Here is a tiny trained network, its code and every weight. The questions are about switching its units off for an input and a target symbol, where a switched-off unit gives its printed mean instead of its output.

import numpy as np


def w(rows, s, z=0):
    codes = np.array(rows[::2]) - 128.0
    scale = np.full(codes.shape[1], s)
    scale[-1] = z or s
    return codes * scale


def norm(h):
    return h / np.sqrt((h * h).mean(-1, keepdims=True) + 1e-5)


def f(y):
    return np.maximum(y, 0)


def softmax(a):
    e = np.exp(a - a.max(-1, keepdims=True))
    return e / e.sum(-1, keepdims=True)


def log_softmax(a):
    a = a - a.max(-1, keepdims=True)
    return a - np.log(np.exp(a).sum(-1, keepdims=True))


def net(x, mask):
    ids = ['ΦΩβεημ'.index(c) for c in x.split()]
    T = len(ids)
    res = E[ids] + P[:T]
    u = 0
    for l in range(3):
        r = norm(res)
        for j in range(2):
            rows = slice(3 * j, 3 * j + 3)
            q, k, v = (r @ M[l][rows].T for M in (Q, K, V))
            z = softmax(np.where(np.tri(T) > 0, q @ k.T / 3**0.5, -1e9)) @ v
            o = O[l][rows]
            res = res + np.where(mask[u + j], z, o[:, -1]) @ o[:, :-1]
        u += 2
        y = f(norm(res) @ A[l][:, :-1].T + A[l][:, -1])
        res = res + np.where(mask[u : u + 4], y, B[l][:, -1]) @ B[l][:, :-1]
        u += 4
    return log_softmax(norm(res)[-1] @ U[:, :-1].T + U[:, -1])


Q, K, V, O, A, B = {}, {}, {}, {}, {}, {}
E = w([
[87,79,66,60,104,139,194,156,198,207,111],'Φ',
[73,138,75,158,122,133,36,183,21,174,94],'Ω',
[120,120,4,245,117,110,87,215,169,154,91],'β',
[159,91,207,40,154,49,48,141,116,117,154],'ε',
[100,24,196,189,56,193,76,185,216,91,113],'η',
[136,254,110,124,179,170,75,157,127,110,195],'μ',
],0.0091)
P = w([
[174,82,128,143,216,177,104,119,175,122,67],'0',
[119,155,152,200,42,80,37,40,185,206,97],'1',
[190,153,128,109,115,144,163,171,120,146,149],'2',
[121,188,142,96,23,130,60,12,181,194,75],'3',
[117,100,105,103,120,153,160,122,91,58,148],'4',
[125,126,177,222,126,72,217,81,103,151,165],'5',
[105,130,102,131,140,145,132,159,149,95,212],'6',
[89,137,115,132,79,105,49,31,169,167,80],'7',
],0.011)
Q[0] = w([
[85,153,78,123,91,120,133,103,158,156,123],'L0H1',
[115,117,141,176,153,108,254,170,59,99,175],'L0H1',
[162,156,75,72,114,186,94,219,115,121,92],'L0H1',
[96,119,151,179,177,104,193,117,77,118,156],'L0H2',
[183,111,150,141,167,163,221,196,67,106,173],'L0H2',
[122,160,84,68,150,178,78,95,131,108,117],'L0H2',
],0.0092)
K[0] = w([
[103,121,65,116,125,146,182,121,129,109,139],'L0H1',
[164,171,154,130,96,153,128,202,166,254,159],'L0H1',
[107,167,103,183,150,152,118,55,160,112,69],'L0H1',
[163,188,164,123,106,115,159,189,85,210,152],'L0H2',
[173,150,185,139,114,118,98,180,159,211,122],'L0H2',
[103,154,110,130,163,155,123,38,123,115,101],'L0H2',
],0.0079)
V[0] = w([
[103,111,108,191,98,65,174,165,185,84,78],'L0H1',
[151,97,207,114,71,167,134,129,153,98,156],'L0H1',
[193,124,134,47,160,17,197,58,150,124,100],'L0H1',
[173,163,124,127,149,161,179,163,238,140,254],'L0H2',
[140,136,189,161,154,93,84,57,148,57,156],'L0H2',
[190,139,107,248,250,122,148,153,112,57,193],'L0H2',
],0.0056)
O[0] = w([
[155,136,136,177,160,102,163,30,109,34,187,148],'L0H1',
[95,215,98,167,47,105,161,174,166,170,156,152],'L0H1',
[123,130,104,230,115,214,62,161,139,123,139,3],'L0H1',
[117,59,119,127,83,88,35,90,2,144,61,173],'L0H2',
[51,122,104,140,154,125,211,135,98,165,90,105],'L0H2',
[91,34,131,135,108,148,170,105,133,87,98,132],'L0H2',
],0.0077,0.0041)
A[0] = w([
[122,153,145,80,101,186,131,206,118,142,176,81],'L0N1',
[131,91,101,120,149,141,168,121,189,178,82,156],'L0N2',
[157,77,168,143,199,253,89,135,146,110,88,71],'L0N3',
[50,180,165,147,64,63,149,70,150,110,118,2],'L0N4',
],0.0078,0.0025)
B[0] = w([
[134,63,99,135,124,156,139,80,133,89,91,203],'L0N1',
[109,162,173,85,128,74,130,154,98,82,127,240],'L0N2',
[80,213,125,89,196,12,198,237,122,102,103,214],'L0N3',
[129,95,112,184,187,141,127,81,114,219,128,253],'L0N4',
],0.011,0.0043)
Q[1] = w([
[164,22,33,147,165,102,4,124,94,31,222],'L1H1',
[199,88,157,49,237,180,98,130,95,117,115],'L1H1',
[156,162,194,175,89,105,239,230,114,127,193],'L1H1',
[133,112,255,92,58,99,80,123,169,144,93],'L1H2',
[63,98,97,133,186,136,107,171,93,107,188],'L1H2',
[131,38,113,171,163,220,151,70,156,176,142],'L1H2',
],0.0063)
K[1] = w([
[84,104,100,115,182,77,79,148,150,66,255],'L1H1',
[212,50,66,113,102,116,62,118,109,110,147],'L1H1',
[211,152,174,225,109,77,178,154,121,129,132],'L1H1',
[110,154,173,111,156,91,174,167,156,44,38],'L1H2',
[184,68,135,115,142,135,122,150,165,160,149],'L1H2',
[64,85,74,102,147,149,159,127,192,87,178],'L1H2',
],0.0067)
V[1] = w([
[133,125,4,109,79,155,170,62,166,148,121],'L1H1',
[143,86,11,46,46,181,148,76,209,89,131],'L1H1',
[164,172,142,160,68,181,140,80,171,138,135],'L1H1',
[135,172,183,185,235,111,158,167,94,145,41],'L1H2',
[143,61,57,107,171,128,83,96,187,177,115],'L1H2',
[77,115,208,102,91,114,130,234,134,146,195],'L1H2',
],0.0037)
O[1] = w([
[112,105,183,186,170,133,72,115,137,89,74,88],'L1H1',
[99,68,139,253,113,153,109,159,217,104,161,76],'L1H1',
[153,58,147,157,142,45,177,156,88,183,133,24],'L1H1',
[170,126,98,103,127,155,117,149,55,53,184,254],'L1H2',
[50,118,185,108,167,178,128,155,106,143,102,106],'L1H2',
[142,242,87,126,132,152,126,48,103,130,103,181],'L1H2',
],0.0057,0.0036)
A[1] = w([
[108,169,79,178,69,179,128,213,106,174,115,230],'L1N1',
[102,67,79,97,178,103,189,62,150,64,137,168],'L1N2',
[73,164,161,197,153,112,154,139,157,254,147,58],'L1N3',
[152,102,89,69,87,185,188,185,116,34,123,5],'L1N4',
],0.0062,0.0029)
B[1] = w([
[168,105,160,33,160,130,115,131,108,116,145,199],'L1N1',
[166,116,113,153,131,172,75,138,87,120,152,254],'L1N2',
[131,130,216,182,169,169,136,156,169,254,118,200],'L1N3',
[224,201,97,158,83,73,98,84,181,170,119,214],'L1N4',
],0.0089,0.0051)
Q[2] = w([
[20,61,126,105,44,148,152,64,59,150,42],'L2H1',
[69,156,173,203,76,147,167,150,134,143,148],'L2H1',
[155,34,176,139,112,123,117,73,86,144,126],'L2H1',
[129,20,57,150,192,176,123,113,144,157,218],'L2H2',
[167,155,76,144,126,131,85,79,134,221,138],'L2H2',
[116,218,157,130,91,108,101,215,131,2,150],'L2H2',
],0.008)
K[2] = w([
[56,84,111,97,112,97,182,77,74,120,2],'L2H1',
[174,87,189,92,119,164,215,27,118,197,80],'L2H1',
[111,149,192,122,159,61,104,159,92,156,37],'L2H1',
[67,63,64,149,186,204,71,166,195,73,208],'L2H2',
[136,170,162,199,152,132,41,157,99,68,148],'L2H2',
[241,126,128,45,107,135,100,68,132,214,100],'L2H2',
],0.0069)
V[2] = w([
[123,138,134,134,165,125,139,57,134,140,82],'L2H1',
[174,188,110,81,166,128,225,81,148,107,62],'L2H1',
[128,81,103,143,52,210,118,114,146,124,230],'L2H1',
[89,185,132,254,225,68,111,81,102,229,116],'L2H2',
[64,105,65,128,223,102,107,165,90,74,167],'L2H2',
[103,119,132,220,60,118,171,196,170,26,70],'L2H2',
],0.0045)
O[2] = w([
[77,109,160,161,87,45,154,172,146,72,126,128],'L2H1',
[95,55,177,124,235,127,65,159,196,108,85,198],'L2H1',
[149,109,122,32,82,106,83,82,141,252,10,3],'L2H1',
[140,84,145,40,68,170,2,171,155,158,160,75],'L2H2',
[146,123,125,167,104,159,197,163,133,61,39,189],'L2H2',
[53,27,209,119,186,142,127,106,99,83,177,73],'L2H2',
],0.0053,0.0039)
A[2] = w([
[134,174,115,5,231,71,150,197,125,103,149,134],'L2N1',
[109,112,150,134,90,108,104,114,94,144,128,106],'L2N2',
[95,123,209,115,117,221,98,235,151,164,127,3],'L2N3',
[90,161,85,87,187,145,166,184,101,83,130,105],'L2N4',
],0.011,0.0054)
B[2] = w([
[46,244,184,71,160,65,171,169,155,92,205,252],'L2N1',
[124,137,82,108,97,132,176,135,160,125,101,155],'L2N2',
[154,37,173,92,115,222,81,254,107,126,111,154],'L2N3',
[158,223,86,125,133,93,62,105,134,141,148,181],'L2N4',
],0.013,0.011)
U = w([
[251,183,54,138,70,131,51,68,151,171,135,3],'Φ',
[79,200,112,62,171,100,165,120,155,99,175,204],'Ω',
[120,57,93,176,188,164,161,22,124,37,162,167],'β',
[131,66,126,74,159,186,95,195,135,172,113,120],'ε',
[123,148,131,202,180,122,176,49,156,254,104,50],'η',
[74,107,74,91,52,107,184,66,102,117,34,133],'μ',
],0.0048,0.0018)

Each question gives the input, a string of symbols that net reads in full, and the target symbol t.
The units are the heads (3 rows each of Q, K, V and O) and the neurons (one row each of A and B). Each row of codes is followed by its name. A weight is (code - 128) times the scale printed after its matrix; where a second scale follows, it is the last column's (O, A, B and U).
mask holds one flag per unit, layer by layer, with each layer's heads first. A switched-off unit (its flag False) gives its mean, the last column of its rows in O or B, instead of its output. The means were averaged over made-up inputs and are rounded, as every weight is.
A unit's drop is (log p(t) with every unit on - log p(t) with that unit switched off) / (log p(t) with every unit on - log p(t) with every unit switched off).
The circuit of an input: a set's keep is (log p(t) with only the set's units on - log p(t) with every unit switched off) / (log p(t) with every unit on - log p(t) with every unit switched off). Starting from the 12 units with the biggest drops (on a tie, the unit counted first), units are removed one at a time, each time the one whose removal leaves the highest keep (on an exact tie, the one counted first), for as long as the keep stays at least 0.8.
units of the circuit, in order: the units of the circuit, biggest drop first
unit that matters most: the unit with the biggest drop
top k neurons: the k neurons with the biggest drops, biggest first
drop when u is switched off: that unit's drop, to one decimal
input Φ ε ε Ω, target Φ: units of the circuit, in order => [L2N1]
input β ε Φ Φ ε Φ, target Φ: units of the circuit, in order => [L0H2 L2N1 L0H1]
input ε β μ β η μ, target μ: top 2 neurons => [L0N3 L2N1]
input Φ β Φ Φ μ μ ε ε, target μ: units of the circuit, in order => [L0H2 L2N1 L2N2]
input η η μ ε, target η: top 2 neurons => [L0N4 L2N1]
input Φ μ ε μ ε Ω ε Φ, target ε: units of the circuit, in order => [L0H1 L2N3 L1N3]
input η ε η Φ η η, target η: units of the circuit, in order => [L0N4 L2N1]
input ε η η η, target ε: units of the circuit, in order => [L0H1 L2N3]
input η β η β β, target β: units of the circuit, in order => [L0H1 L0N3 L2N1]
input η β Φ β μ Ω, target Φ: units of the circuit, in order => [L0H2 L2N1]
input μ Φ η μ, target μ: top 2 neurons => [L2N1 L0N3]
input ε η Φ β Ω ε Φ, target Φ: top 4 neurons => [L0N1 L0N3 L1N2 L2N1]
input η Φ Ω Ω η, target Φ: units of the circuit, in order => [L2N1 L1N4]
input β η β η η η, target β: unit that matters most => L0H2
input η Ω ε η μ Ω η Φ, target μ: units of the circuit, in order => [L0H2 L2N1]
input Φ ε η μ ε μ η, target Φ: top 4 neurons => [L0N1 L2N1 L1N4 L0N4]
input μ β μ η β Ω β, target β: top 2 neurons => [L0N3 L2N1]
input ε Φ Ω η ε η μ β, target ε: top 3 neurons => [L2N3 L1N3 L0N3]
input η ε ε, target Φ: top 2 neurons => [L0N1 L0N3]
input η Ω ε η Φ β μ β, target Φ: unit that matters most => L0H2
input β ε η η β η η, target ε: top 2 neurons => [L0N4 L0N2]
input Ω Ω μ ε Ω β, target μ: top 2 neurons => [L0N3 L2N1]
input η η η η η ε η η, target η: top 2 neurons => [L0N4 L0N3]
input η Φ ε η ε, target Φ: top 2 neurons => [L0N1 L0N4]
input Ω η Φ Φ β μ μ μ, target β: top 2 neurons => [L2N1 L0N3]
input η ε μ ε Φ β μ, target Φ: top 3 neurons => [L0N1 L0N3 L2N1]
input Ω η η η η Ω β β, target η: unit that matters most => L0N4
input Ω Φ ε ε ε, target β: drop when L0N1 is switched off => 1.2
input ε ε β Φ η Ω, target β: drop when L0N1 is switched off => 0.0
input Φ Φ β β, target Φ: drop when L2N1 is switched off => 0.6
